Rows and whether each has a hidden trait (one of two labels; each part has its own)
In the rows, 128 means zero.
[112 142 132  85 115  86  82 203 150  95 126 128 142 141 163 134 180  87
 105 122 124 154 130 147 125 128 101 102 137 135 112 170 129 106 115 109
 126 235 157 155 111 137 161 170 111 107 118  79 119 166 121 118  98 133
  79 106 108 118 255 105 150 170 131 139  52 135 160 148  92 144 188 193
 112 146 126  61 131 133 158 117 118 116 108 129 155 113 133 135 139 134
 127  17 109 112 149  81 116 213 121  85 165 133 168 127 105 128 130 206
 109  93 125 108 145 123 122 107 107 137  93 156 125 124 116  57 114 165
 142 128 153 124 127 181 161 107 114 126 141 176 130  65 136 122 136 158
 142 139 154 132 226 120  97 147  90 147 117 134 124 117 154 122 115 125
  82  99 133 112]
[26]
[144 112 135 124 149 148 168  75 126 204 159 153  83 105 127 190 111 161
 203 154 123 133 140 131 143 134 149  85 117 117 116  78 123 120 156 172
 128  98 193 134 164 167 108  93  65  77 105 190 181 116 156 136 166 120
 145 115 145  85   1 131 106 123 111 135 183 113 102  87 187  94 139  82
 121 152 160 133 108 151  95 123 102 180 158 111 106 104 165 162 104 143
 139 172 121  97  77 214 144 131 148 145 108 103 105 131  71 100 134  47
 130 148 101 136 104 147 144 137 146 129 137 107 128 109 140 121 130 160
 113  90 123 108 122 103 153 189 106 129 116  94  86 137 131 134 133 140
 110 110 113 138 135 103 145 102 143 113 102 139 124 100  85 142 142 147
 150 133 140 141]
[24]
[156 120  89 101 139 158 197  44  82 185 160 151  69 112 128 209 147 152
 204 120 114 138 101 131 131 149 148  96 143 109 116  95 131 154 156 167
 113  99 221 130 138 145 115 111  41  83  65 184 190 122 124 131 118 109
 128 135 100   1   1 129  88 165 124 138 171 112 102  88 177  85 141 106
 121 132 142 150  90 134 104 132 126 185 163 107  96 116 212 176 123 140
 159 189 116  70 100 194 126 181 129 123 125 112  96 139  83  56 126  73
 146 136 124 117 101 142 134 126 147 138 131  60 121 132 173 161 146 159
 125  86 103 133 124 137 154 101 137 139 111 109  90 143 131 131 139 153
 115 136  77 137 115 119 172 103 143 116 102 130 165  73  61 127 132 148
 125 124 150 142]
[24]
[154 154 111 164 129 111  88 160 120  58 129 127 117 133 211 125 131 151
 109 116 118 134 114 194 110 122 155  66 127 119 132 157 133 152 132 133
 109 189 140 132 196 117 171 140  98  92 138 106 169 144 116 112  94 125
 113 129  63 200 250 153 129 114 175 120  76 173 138 128 103 124 164 123
 115 162 149  91  83 145 114 109 108 124 107  99  91 104 120 130 144 135
 128  79 110 107 128 170 188 204 124  54 149 126 148 122 112  92 115 105
 106 118 176 127 115 122 128 107 135 120 104 157 126 120 218  59 111 200
 155  90 148 116 119 133 153  80  95 115 128 176 105 105 112 134 130 123
 123 125 137 156 178 134 134 123  77 120 118 128  94 101 107 109 122  94
  43 135 162 138]
[26]
[156 154  99 133 115 115 102  86 113  59 136 152 122 129 213 149 150 132
  98 106 111 138 105 162 115 122 148 130 132 113 121 166 137 152 127 136
 122 187 125 143 182 121 160 152 100 107 123 117 150 154  96 114  89 122
  89 132  78 125 255 147 106 151 191 144  53 165 143 144 102 118 158 124
 126 140 136  98  85 135 128 117 126 135 115 112  86 106 151 143 151 134
 144 106 109  95 127 154 158 234 103  55 154 121 163 123 134  94 109 131
  90 129 174 120  99 117 115 105 130 126  95 144 132 122 188  79 112 182
 169  86 153 120 136 150 168  60 138 119 123 184  96 107 167 125 138 142
 123 153 147 149 169 136 145 132  73 116 108 133 119  85 102 106 132 109
  50 131 154 137]
[26]
[170 136  77 153 111  30 106 156 156 167 112 177  95 136 175 171 103 103
 202 140 146  94 113 140 130 138 102  92 161 118 145 163 131 155 141 132
 110 175 172 134 146 127 189 156 126  67 142 100 163  82 126  95  95 122
 139 118 119  88 255 119 116  88 153 105  87 120 132 108 110  77 100 164
 121 194 143  87 100 140 104  95 112 132 123 112 103 106 139 114 162 134
 124  19 116 105 124 134  79 172 104 117 113 114 147 106 122 124 138 145
 180 122 134  95 135 131 130 132 102 128 101 113 127 123 232  50 118 175
 187 117 151  96 117 139 118  93 177 123 130 158  89  90 152 139 109 110
 130 117   1 147  62 138 149  54  70 142 135 131  90 137 124 131  98 140
 126 106 124 107]
[24]
[176 148 139 133 114  51  67 122 153 107 136 189  99 139 213 150 130 146
 126 117 130 119 126 131 125 114 145  84 138 116 142 167 137 147 126 129
  92 194 139 134 143 109 172 153 107  93 142 105 144 105 131 118  99 117
 103 116  70 106 255 126 151 109 201 144  63 144 139 129 110  92 113 168
 124 177 124  96 117 144 109  98 132 116 113 105 102 102 110 117 142 151
 135  17 104 119 119  83 138 215  95  84 132 117 165 112 150 119 127 133
  93 128 150 107 124 126 122 122 105 134  80 140 126 124 207  70 112 229
 201 118 152  96 134 170 131  89 133 116 132 172 106  80  86 131 145 135
 134 118  13 152 166 146 111  83  62 136 122 138  89 100 124 117 111 109
  75 118 115 121]
[26]
[124 124 116 153 142 127 133 234 108 126 124  69 150 124 141 120 162 112
 113 151 110 162 131 192 106 142 189 112 160 129 125 130 132 116 141 107
 147 170 196 156 134 135 132 128  94 146  97 143 128 166 102  76  86 146
 114 122  99 105  19 129 144 157 153 145 127 144 135  95 106 118 194 163
 109 136 144  81 135 149 175 127 100 163 106 122 135 106 152 136 114 131
 143 186 117  74 119 155 140 158 121  85 149 140 146 143  24  86 109 151
 137  81 159 124 120 122 143  97 121 126 124 171 129 121 110  95 136 136
  97  96 120 159 118 166 157 144  91 133 130 155  96  97 128 143 158 131
 114 100 190 121 201 107 133 171 131 121 115 132 121  88 142 122 111 131
 101 122 174 113]
[24]
[151 125 158 150 136 107 110  79 137 138 141 155 123 122 167 183 119 170
 146 133 120 116 137 156 125 132 165  98 139 110 127 132 132 153 144 150
 108 142 166 139 178 127 138 115  82 104 148 159 198 129 137 123  96 132
 131 112  70  96 195 135 127 127 177 136 130 175 121 118 130 111 163 124
 121 136 133 114 139 163 110 115 105 141 135 110  81 100 116 152 123 147
 148 152 107  97  94 163 135 164 130 109 115 116 136 129  90 118 116 125
 111 126 131 119 103 129 127 124 123 126 109 128 131 118 156  92 127 203
 146 103 130 115 121 123 147 108 128 126 122 139  96 108 149 140 164 116
 123 104  83 141 133 115 150  73  95 120 117 141 100  91  80 129 142 105
  95 138 129 134]
[24]
[143 145 106 124 133 149 119 183  86  75 136 135 145 123 171 154 162 160
 136 130 101 150 113 182 107 129 178 105 136 115  95 132 130 138 133 133
 116 167 166 138 177 149 145 132 103 129 112 141 129 164 114 101 103 128
 110 131  41 157  77 149 130 175 120 143 115 160 134 127 119 128 174 108
 126  97 141 106  99 144 114 127 109 150 113 110  90 117 169 148 151 136
 150 168 125  79 129 162 133 197 128  61 152 137 155 133  98  75 109 104
 105 109 162 130  98 125 124  97 147 130 101 113 123 125 149  98 124 148
 109  83 117 147 122 144 152 117  94 126 123 169 114 123 156 138 151 144
 121 148 218 141 183 112 149 138 109 114  98 140 146  93 105 110 140 124
  76 136 152 135]
[24]
[122 115 157  87 134 167 151  22 117 172 166 216  92 125 129 175 140 186
 155 114 127 131 146 108 155 131 141  77 108 117 122  85 130 142 143 156
  90 103 174 126 137 155 110  81  94  69 120 172 205 119 146 169 184 111
 153 123 132  81  79 117 127 159  99 161 164  74 101 119 183 122 177  97
 122 128 131 160 125 136  73 130 153 134 163 123 127 122 162 166 102 144
 148 118 127 124 107 146 100 150 168 139 121 114 104 126 106 136 145  48
 130 158  87 119 129 134 129 132 146 135 125  70 118 119  96 159 142 186
  99 131 100 109 129 142 150 119 135 131 116  83 145 118 134 123 160 166
 133 137  47 137 163 130 128 110 150 127 123 133 152 105  82 138 158 149
 118 125 116 146]
[24]
[136 134 182 148 143 136  85 132 133 116 155 168 114 124 177 193 150 190
 162 128 118 122 151 166 128 120 199 131 104 119 100 115 125 132 134 145
  93 160 153 133 196 148 133  93 105 120 161 162 166 151 143 128 136 127
 127 121  48 190 125 142 119 153 145 137 124 180 107 131 142 140 194  86
 125  88 139 118 127 155  93 129 111 136 121 114  83 101 120 152 120 148
 143 147 122 115 106 148 143 160 159  85 134 120 140 126  60 133 122  74
  70 147 130 132 109 130 126 115 140 120  99 130 125 113 113  95 126 180
 111  95 121 112 120 123 144 136  91 119 123 128 127 104 132 143 145 130
 127 132 145 144 163 115 107 106 115 116 115 145 125 111  84 129 166 105
  61 147 135 144]
[24]
[160 124 185 163 134  57 110 179 147 163 123 131 107 128 172 170 113 147
 148 137 132 104 140 156 122 131 147 112 145 121 128 128 124 128 136 149
 112 159 155 138 162 132 147 116  98 117 162 124 182 126 127 119  90 129
 124 108  57 136 154 143 112  94 143 115 121 150 126 115 122 112 139 153
 119 151 143  81 156 167 128 114  97 126 131 110  98  95  90 114 138 149
 126 126 108 124 104 134 139 132 114 108 118 124 141 124 106 120 128 120
 154 112 129 122 131 126 140 129 100 127 121 139 124 121 187  64 124 191
 151 120 139 113 117 124 135 133 114 124 130 126 105  91 116 160 119 101
 127 105  53 135 152 133 123  93  92 130 132 138  78 112 102 134 118 110
  97 135 134 115]
[26]
[165 138 121 143 111  19 124 107 152 149 133 159  96 136 178 160 131 102
 122 119 115 124 116 128 128 124  98  86 166 117 145 174 139 137 124 137
 125 176 143 153 137 106 163 163  97  83 113  93 149 105 119 109  75 123
  87 117  97  47 255 127 133 109 210 117  78 120 140 139 103  84  94 202
 122 202 124  83 139 138 149 102 142 130 127 120 118 103 114 115 172 137
 129  21 104 103 130  98 116 213  93 104 142 119 153 117 163 103 122 148
 161  97 150  89 132 122 125 130  94 139 101 134 133 143 233  80 106 183
 228 117 163  99 141 180 155 133 160 124 135 178  86  91 105 133 135 121
 130 122  48 140 133 144 144 122  63 142 125 139  75  90 129 126  84 111
 125 104 107 115]
[24]
[151 124 141 119 118  79 129  97 148 181 152 248  83 134 104 148 160 128
 108 110 122 121 151  83 151 124 118  89 156 120 151 154 142 125 131 149
 116 134 140 135  59 123 145 125 103  67 122 127 196 108 143 137 116 127
 127 114 169  17 255  82 167 166 191 186 109  95 116 140 147 116 109 142
 144 118 101 113 174 124 105 116 171 137 148 125 132 117 158 135 146 136
 162  99 109 140 115  92 120 175 118 147 114 114 116 123 180  91 140 171
 117 165  65  69 121 122 126 145  98 151  98  97 128 133 112 140 139 202
 189 168 147  97 147 209 150  79 153 134 123 161 107  96 172 133 178 168
 142 160   4 117  91 164 152  99 119 148 117 137 153 105 107 134 126 131
 140 119 130 109]
[24]
[116 127 141 123 146 173  99 106  95 130 153 151 141 125 121 165 158 184
 127 120 107 131 146 153 118 132 214 126 101 126 109  93 128 100 136 125
 124 154 178 126 148 161 127  98 125 110 113 172 159 149 131 108 165 135
 150 125  70 198   1 121  94 173  90 134 147 112 119  81 131 130 167 101
 132  87 150 127 110 154 113 133 101 164 133 110 118 109 160 152 107 135
 145 192 128  99 116 168 159 143 155  93 139 141 123 143  39  84 123 127
  97 123 150 173 113 131 135 115 152 116 108 121 119 109  87 113 138 133
  76 113  96 135 114 101 122 140  95 125 124 131 139 109 138 145 154 165
 121 124 173 130 172  98 130 128 168 110 101 129 150 123 117 131 160 117
  92 144 135 132]
[26]
